Below is a small trained network, with its code and all its weights. Each question gives an input and a class and asks what happens when units are switched off, that is, made to give their printed mean instead of their output.

import numpy as np


def w(rows, s, z=0):
    codes = np.array(rows[::2]) - 128.0
    scale = np.full(codes.shape[1], s)
    scale[-1] = z or s
    return codes * scale


def norm(h):
    return h / np.sqrt((h * h).mean(-1, keepdims=True) + 1e-5)


def f(y):
    return y / 2 * (1 + np.tanh(0.7978845608 * (y + 0.044715 * y**3)))


def log_softmax(a):
    a = a - a.max(-1, keepdims=True)
    return a - np.log(np.exp(a).sum(-1, keepdims=True))


def net(x, mask):
    res = np.array(x, float).reshape(1, 4) / 4 @ E
    u = 0
    for l in range(2):
        y = f(norm(res) @ A[l][:, :-1].T + A[l][:, -1])
        res = res + np.where(mask[u : u + 4], y, B[l][:, -1]) @ B[l][:, :-1]
        u += 4
    return log_softmax(norm(res)[-1] @ U[:, :-1].T + U[:, -1])


A, B = {}, {}
E = w([
[106,138,91,149,105,168,210,199,78,135],'x0',
[200,158,55,92,71,112,151,75,152,111],'x1',
[189,162,146,182,125,58,162,174,119,84],'x2',
[84,149,140,111,148,168,192,143,254,62],'x3',
],0.0061)
A[0] = w([
[186,113,193,167,142,112,2,72,213,112,17],'0.n0',
[38,130,208,120,218,73,103,207,100,134,2],'0.n1',
[78,75,197,185,204,195,105,172,109,151,10],'0.n2',
[186,213,196,135,188,31,165,172,95,52,6],'0.n3',
],0.0049,0.0031)
B[0] = w([
[141,204,101,111,115,189,110,236,132,222,248],'0.n0',
[233,185,67,167,63,177,238,36,176,100,237],'0.n1',
[160,202,109,49,81,87,128,91,105,112,227],'0.n2',
[21,53,207,28,1,74,88,143,152,152,253],'0.n3',
],0.0099,0.0022)
A[1] = w([
[74,155,154,88,183,177,123,228,204,49,107],'1.n0',
[3,116,125,31,73,188,83,19,129,142,93],'1.n1',
[190,138,165,167,101,85,79,51,34,141,93],'1.n2',
[149,134,190,121,115,146,174,71,243,53,2],'1.n3',
],0.0052,0.0031)
B[1] = w([
[113,116,121,146,174,100,63,107,31,254,255],'1.n0',
[124,114,199,139,43,45,172,164,135,56,232],'1.n1',
[45,101,114,181,208,170,143,77,209,81,253],'1.n2',
[152,56,107,209,217,99,104,73,92,87,231],'1.n3',
],0.0095,0.0025)
U = w([
[72,53,214,69,61,59,149,124,159,105,128],'0',
[79,46,94,216,231,155,81,57,126,144,30],'1',
[230,230,73,123,101,154,174,34,197,37,150],'2',
[151,208,85,109,124,206,131,255,122,192,251],'3',
[196,105,138,111,149,175,133,151,153,105,107],'4',
],0.0095,0.0029)

Each question gives the input, the list of numbers given to net, and the class t.
The units are the neurons (one row each of A and B). Each row of codes is followed by its name. A weight is (code - 128) times the scale printed after its matrix; where a second scale follows, it is the last column's (A, B and U).
mask holds one flag per neuron, layer by layer. A switched-off neuron (its flag False) gives its mean, the last column of its row in B, instead of its output. The means were averaged over made-up inputs and are rounded, as every weight is.
A unit's drop is (log p(t) with every unit on - log p(t) with that unit switched off) / (log p(t) with every unit on - log p(t) with every unit switched off).
The circuit of an input: a set's keep is (log p(t) with only the set's units on - log p(t) with every unit switched off) / (log p(t) with every unit on - log p(t) with every unit switched off). Starting from all 8 units, units are removed one at a time, each time the one whose removal leaves the highest keep (on an exact tie, the one counted first), for as long as the keep stays at least 0.8.
circuit, biggest first: the units of the circuit, biggest drop first
k most important neurons: the k neurons with the biggest drops, biggest first
k most important neurons of layer l: the k neurons of layer l with the biggest drops, biggest first
input [6,1,5,8], class 1: 2 most important neurons => (1.n0 0.n0)
input [-7,5,2,-4], class 3: 2 most important neurons => (0.n0 0.n1)
input [-1,3,4,-5], class 1: 3 most important neurons => (1.n2 1.n1 0.n2)
input [-8,5,-2,6], class 3: circuit, biggest first => (0.n0 0.n1)
input [-8,0,-4,-7], class 3: 4 most important neurons => (0.n0 1.n3 0.n3 0.n1)
input [6,-8,-3,4], class 2: circuit, biggest first => (0.n1 0.n2)
input [-6,2,-4,-4], class 3: 2 most important neurons => (0.n0 0.n3)
input [0,-3,-8,-7], class 0: circuit, biggest first => (1.n1)
input [3,6,8,-6], class 0: 2 most important neurons => (0.n3 0.n1)
input [-8,-6,1,8], class 1: 2 most important neurons => (1.n3 1.n0)
input [-4,2,7,-7], class 0: 2 most important neurons => (0.n3 1.n3)
input [5,6,-6,-2], class 0: 2 most important neurons => (1.n1 0.n1)
input [5,-7,5,4], class 2: 2 most important neurons => (0.n1 0.n2)
input [-3,-4,6,8], class 1: 2 most important neurons => (1.n3 1.n0)
input [6,-3,-8,7], class 0: 4 most important neurons => (1.n1 0.n0 0.n2 1.n2)
input [2,7,0,-7], class 1: circuit, biggest first => (1.n2 0.n1)
input [-7,-3,-2,-3], class 3: most important neuron of layer 0 => (0.n0)
input [6,-5,0,6], class 1: 2 most important neurons => (0.n0 1.n0)
input [6,0,-6,-3], class 0: 2 most important neurons of layer 0 => (0.n0 0.n1)
input [2,-1,7,7], class 0: most important neuron of layer 1 => (1.n2)
input [-6,6,-1,-8], class 1: 3 most important neurons of layer 0 => (0.n1 0.n2 0.n3)
input [-1,-6,-5,-5], class 2: 3 most important neurons of layer 0 => (0.n1 0.n3 0.n2)
input [-8,-1,-6,4], class 3: 2 most important neurons of layer 0 => (0.n0 0.n3)
input [-1,3,-2,-5], class 1: 2 most important neurons of layer 0 => (0.n3 0.n1)
input [3,-7,-6,-1], class 2: 2 most important neurons of layer 0 => (0.n1 0.n3)
input [-4,-8,-6,4], class 2: 2 most important neurons of layer 0 => (0.n1 0.n2)
